Here is a tiny trained network, its code and every weight. The questions are about switching its units off for an input and a class, where a switched-off unit gives its printed mean instead of its output.

import numpy as np


def w(rows, s, z=0):
    codes = np.array(rows[::2]) - 128.0
    scale = np.full(codes.shape[1], s)
    scale[-1] = z or s
    return codes * scale


def norm(h):
    return h / np.sqrt((h * h).mean(-1, keepdims=True) + 1e-5)


def f(y):
    return y / 2 * (1 + np.tanh(0.7978845608 * (y + 0.044715 * y**3)))


def log_softmax(a):
    a = a - a.max(-1, keepdims=True)
    return a - np.log(np.exp(a).sum(-1, keepdims=True))


def net(x, mask):
    res = np.array(x, float).reshape(1, 5) / 4 @ E
    u = 0
    for l in range(2):
        y = f(norm(res) @ A[l][:, :-1].T + A[l][:, -1])
        res = res + np.where(mask[u : u + 12], y, B[l][:, -1]) @ B[l][:, :-1]
        u += 12
    return log_softmax(norm(res)[-1] @ U[:, :-1].T + U[:, -1])


A, B = {}, {}
E = w([
[128,128,128,128,129,125,129,127,127,128],'x0',
[128,128,128,128,128,127,128,128,127,127],'x1',
[136,250,142,113,131,116,119,142,145,140],'x2',
[203,146,62,146,154,139,161,151,117,105],'x3',
[154,113,146,32,129,129,161,143,94,103],'x4',
],0.012)
A[0] = w([
[153,129,108,64,130,130,135,131,126,128,21],'0.n0',
[119,156,134,126,129,108,126,119,115,131,66],'0.n1',
[51,88,188,104,109,132,98,125,135,137,185],'0.n2',
[151,144,147,9,118,129,150,136,114,119,3],'0.n3',
[169,154,122,148,118,117,133,134,100,121,25],'0.n4',
[146,190,116,115,119,122,109,134,131,122,27],'0.n5',
[119,226,138,138,116,115,126,137,116,138,40],'0.n6',
[134,177,131,71,140,129,115,125,130,130,30],'0.n7',
[156,85,140,1,126,109,151,136,99,116,44],'0.n8',
[45,169,204,102,110,123,110,121,125,136,115],'0.n9',
[173,91,99,151,126,125,130,132,115,120,140],'0.n10',
[70,109,171,134,138,119,97,124,129,142,114],'0.n11',
],0.015,0.0035)
B[0] = w([
[203,137,88,116,76,140,104,168,181,151,164],'0.n0',
[126,137,137,118,126,120,118,150,165,141,139],'0.n1',
[96,170,148,166,150,138,231,94,142,155,245],'0.n2',
[94,166,119,186,64,72,144,121,5,111,224],'0.n3',
[122,104,168,102,210,134,180,160,125,134,150],'0.n4',
[120,181,135,162,123,134,160,100,154,127,179],'0.n5',
[152,100,151,128,158,193,124,104,160,119,220],'0.n6',
[130,138,135,125,118,59,137,153,91,136,175],'0.n7',
[123,91,152,79,201,202,121,92,197,126,253],'0.n8',
[107,101,124,92,106,121,21,142,121,129,240],'0.n9',
[131,115,103,162,106,116,75,88,100,129,179],'0.n10',
[222,110,146,125,100,124,151,148,124,108,199],'0.n11',
],0.02,0.012)
A[1] = w([
[107,153,161,187,106,93,198,96,107,181,57],'1.n0',
[97,82,94,120,157,137,121,99,201,102,76],'1.n1',
[151,32,78,23,168,110,155,137,187,182,112],'1.n2',
[41,137,62,127,175,129,164,67,90,131,36],'1.n3',
[60,78,64,183,158,28,54,171,57,153,22],'1.n4',
[178,98,109,170,59,92,236,182,149,130,67],'1.n5',
[100,58,130,80,109,145,5,187,203,147,75],'1.n6',
[134,138,122,142,188,111,167,133,199,151,122],'1.n7',
[97,186,74,128,226,109,153,193,202,113,18],'1.n8',
[134,7,40,101,139,141,47,150,116,60,53],'1.n9',
[157,215,69,95,120,37,214,220,87,128,2],'1.n10',
[38,115,106,92,90,37,87,190,72,143,82],'1.n11',
],0.013,0.0028)
B[1] = w([
[144,122,39,130,139,129,109,156,135,87,255],'1.n0',
[150,173,158,103,66,73,176,150,93,120,204],'1.n1',
[64,158,81,102,130,178,133,97,104,97,184],'1.n2',
[123,125,133,153,115,115,141,173,226,131,183],'1.n3',
[58,67,252,99,133,67,166,210,174,159,199],'1.n4',
[95,153,76,155,44,91,93,118,160,132,195],'1.n5',
[212,93,122,77,130,140,77,148,182,67,236],'1.n6',
[94,115,154,125,138,123,69,147,101,178,213],'1.n7',
[177,149,132,181,143,135,148,69,77,213,168],'1.n8',
[125,139,43,114,190,104,104,156,61,166,242],'1.n9',
[178,80,208,139,122,156,225,210,105,33,180],'1.n10',
[91,216,131,132,91,42,115,33,54,139,173],'1.n11',
],0.02,0.0067)
U = w([
[100,106,23,203,38,88,126,129,191,131,208],'0',
[46,106,160,93,149,220,226,57,187,125,109],'1',
[216,107,182,81,124,160,33,122,201,98,211],'2',
[72,193,187,104,61,42,94,67,44,111,158],'3',
[81,52,134,139,188,22,104,224,100,205,50],'4',
[147,109,8,51,203,174,109,112,54,120,133],'5',
[189,158,194,198,216,175,121,96,104,246,5],'6',
[201,137,161,151,112,150,224,182,62,37,160],'7',
],0.012,0.0013)

Each question gives the input, the list of numbers given to net, and the class t.
The units are the neurons (one row each of A and B). Each row of codes is followed by its name. A weight is (code - 128) times the scale printed after its matrix; where a second scale follows, it is the last column's (A, B and U).
mask holds one flag per neuron, layer by layer. A switched-off neuron (its flag False) gives its mean, the last column of its row in B, instead of its output. The means were averaged over made-up inputs and are rounded, as every weight is.
A unit's drop is (log p(t) with every unit on - log p(t) with that unit switched off) / (log p(t) with every unit on - log p(t) with every unit switched off).
The circuit of an input: a set's keep is (log p(t) with only the set's units on - log p(t) with every unit switched off) / (log p(t) with every unit on - log p(t) with every unit switched off). Starting from the 12 units with the biggest drops (on a tie, the unit counted first), units are removed one at a time, each time the one whose removal leaves the highest keep (on an exact tie, the one counted first), for as long as the keep stays at least 0.8.
units of the circuit, in order: the units of the circuit, biggest drop first
most important unit: the unit with the biggest drop
top k neurons: the k neurons with the biggest drops, biggest first
k most important neurons of layer l: the k neurons of layer l with the biggest drops, biggest first
input [-6,-5,1,-1,7], class 3: top 2 neurons : (0.n3, 0.n6)
input [-7,-7,-6,-2,6], class 1: top neuron : (0.n8)
input [3,1,-4,-6,0], class 0: 2 most important neurons of layer 1 : (1.n5, 1.n0)
input [0,2,-7,0,0], class 0: top 4 neurons : (0.n9, 0.n8, 0.n6, 1.n3)
input [-4,-5,-1,-7,-2], class 0: top 2 neurons : (0.n8, 0.n2)
input [1,0,-6,-4,0], class 0: units of the circuit, in order : (0.n8, 1.n0)
input [-7,0,3,1,2], class 7: top 2 neurons : (0.n3, 1.n10)
input [-3,5,1,8,-4], class 6: top 4 neurons : (0.n9, 0.n3, 0.n4, 0.n7)
input [-6,0,-4,8,-7], class 4: top 2 neurons : (0.n2, 1.n4)
input [1,-5,-1,5,-3], class 4: top 2 neurons : (0.n8, 0.n2)
input [-3,-5,7,0,7], class 3: top 3 neurons : (0.n3, 0.n2, 0.n11)
input [5,1,-6,4,-1], class 4: 2 most important neurons of layer 0 : (0.n8, 0.n2)
input [-4,7,2,-8,-6], class 2: 2 most important neurons of layer 0 : (0.n9, 0.n3)
input [-1,-4,7,0,-3], class 2: most important unit : 0.n2
input [5,6,0,-7,3], class 1: top 2 neurons : (0.n2, 0.n8)
input [-8,3,-1,-5,8], class 1: top 2 neurons : (0.n8, 0.n2)
input [3,-5,0,-7,-2], class 0: 2 most important neurons of layer 0 : (0.n8, 0.n2)
input [-5,-2,-3,0,8], class 1: 3 most important neurons of layer 0 : (0.n8, 0.n9, 0.n3)
input [2,-3,6,0,5], class 3: 4 most important neurons of layer 0 : (0.n3, 0.n2, 0.n11, 0.n9)
input [8,2,0,6,-2], class 4: top 3 neurons : (0.n10, 0.n8, 0.n2)
input [6,-8,0,6,-1], class 4: 2 most important neurons of layer 0 : (0.n10, 0.n8)
input [-1,7,8,2,0], class 6: most important unit : 0.n6
input [3,5,2,6,-8], class 6: 2 most important neurons of layer 0 : (0.n3, 0.n9)
